Below are the code and all the weights of a small trained network. Each question names an input and a class and asks about switching units off, where a switched-off unit gives its printed mean instead of its output.

import numpy as np


def w(rows, s, z=0):
    codes = np.array(rows[::2]) - 128.0
    scale = np.full(codes.shape[1], s)
    scale[-1] = z or s
    return codes * scale


def f(y):
    return np.maximum(y, 0)


def log_softmax(a):
    a = a - a.max(-1, keepdims=True)
    return a - np.log(np.exp(a).sum(-1, keepdims=True))


def net(x, mask):
    res = np.array(x, float).reshape(1, 3) / 4 @ E
    y = f(res @ A[0][:, :-1].T + A[0][:, -1])
    res = res + np.where(mask, y, B[0][:, -1]) @ B[0][:, :-1]
    return log_softmax(res[-1] @ U[:, :-1].T + U[:, -1])


A, B = {}, {}
E = w([
[90,123,151,153,226,86,84],'x0',
[177,229,53,65,78,33,33],'x1',
[215,46,29,196,90,11,105],'x2',
],0.011)
A[0] = w([
[52,132,161,164,174,162,228,90],'n0',
[105,150,164,72,56,129,123,249],'n1',
[184,46,52,123,90,105,178,141],'n2',
[122,86,124,220,225,104,253,235],'n3',
[117,159,113,90,56,150,182,151],'n4',
[115,213,117,139,13,76,83,161],'n5',
[163,134,57,175,129,161,150,7],'n6',
[216,172,71,88,48,173,187,165],'n7',
[187,74,97,181,126,45,108,225],'n8',
[148,252,110,37,130,129,89,171],'n9',
[33,117,192,100,167,235,101,240],'n10',
[74,143,239,95,101,214,214,254],'n11',
[145,101,86,60,16,188,173,243],'n12',
[245,114,77,111,45,108,203,194],'n13',
[142,51,97,198,187,133,113,234],'n14',
[112,183,153,71,178,180,160,58],'n15',
[92,81,254,221,147,109,170,117],'n16',
[102,117,136,189,158,129,112,51],'n17',
[138,167,157,4,7,130,125,225],'n18',
[208,129,97,187,122,46,151,199],'n19',
[106,211,113,78,170,62,53,195],'n20',
[47,155,194,115,190,229,124,239],'n21',
],0.0097,0.0045)
B[0] = w([
[102,140,194,165,173,135,158,205],'n0',
[223,210,87,129,158,171,47,181],'n1',
[91,172,154,212,34,126,72,210],'n2',
[26,85,184,208,147,229,92,225],'n3',
[194,198,115,158,204,190,100,167],'n4',
[204,67,26,99,145,71,128,208],'n5',
[144,195,155,115,98,160,188,146],'n6',
[163,179,26,165,158,183,106,194],'n7',
[65,36,68,201,67,93,47,237],'n8',
[235,76,90,53,172,175,96,215],'n9',
[178,157,214,100,157,194,193,243],'n10',
[206,227,203,136,153,188,170,253],'n11',
[167,217,54,198,105,194,82,195],'n12',
[182,255,93,192,4,132,79,219],'n13',
[40,64,182,207,109,154,24,202],'n14',
[146,159,193,70,1,188,161,188],'n15',
[87,86,194,194,162,175,157,206],'n16',
[55,95,118,151,161,176,53,148],'n17',
[197,235,38,101,167,118,87,212],'n18',
[32,53,69,162,46,78,74,223],'n19',
[144,35,165,46,145,140,97,208],'n20',
[143,177,225,67,151,202,135,248],'n21',
],0.0078,0.018)
U = w([
[177,110,79,217,72,120,117,220],'0',
[224,180,57,139,158,207,132,68],'1',
[164,69,158,94,219,53,222,1],'2',
[78,3,131,198,255,160,96,246],'3',
[195,141,219,29,154,192,151,42],'4',
[189,84,24,67,115,53,100,173],'5',
[189,38,115,102,234,107,120,42],'6',
[127,128,233,181,218,213,212,245],'7',
],0.0086,0.0046)

Each question gives the input, the list of numbers given to net, and the class t.
The units are the neurons (one row each of A and B). Each row of codes is followed by its name. A weight is (code - 128) times the scale printed after its matrix; where a second scale follows, it is the last column's (A, B and U).
mask holds one flag per neuron, in row order. A switched-off neuron (its flag False) gives its mean, the last column of its row in B, instead of its output. The means were averaged over made-up inputs and are rounded, as every weight is.
A unit's drop is (log p(t) with every unit on - log p(t) with that unit switched off) / (log p(t) with every unit on - log p(t) with every unit switched off).
The circuit of an input: a set's keep is (log p(t) with only the set's units on - log p(t) with every unit switched off) / (log p(t) with every unit on - log p(t) with every unit switched off). Starting from the 12 units with the biggest drops (on a tie, the unit counted first), units are removed one at a time, each time the one whose removal leaves the highest keep (on an exact tie, the one counted first), for as long as the keep stays at least 0.8.
circuit, biggest first: the units of the circuit, biggest drop first
unit that matters most: the unit with the biggest drop
k most important neurons: the k neurons with the biggest drops, biggest first
drop when u is switched off: that unit's drop, to one decimal
input [2,-1,-7], class 4: unit that matters most -> n15
input [2,2,-1], class 4: circuit, biggest first -> n8; n12
input [1,6,-5], class 4: 2 most important neurons -> n20; n13
input [-7,8,3], class 5: 2 most important neurons -> n5; n11
input [-4,-3,0], class 7: 2 most important neurons -> n5; n9
input [-1,-3,1], class 7: 2 most important neurons -> n8; n19
input [-5,7,2], class 5: 2 most important neurons -> n5; n11
input [3,5,-3], class 4: 3 most important neurons -> n8; n19; n20
input [7,5,2], class 5: drop when n3 is switched off -> 0.2
input [4,-1,6], class 3: drop when n0 is switched off -> 0.0
input [2,-1,3], class 3: drop when n13 is switched off -> 0.1
input [-5,-2,-7], class 4: drop when n3 is switched off -> 0.1
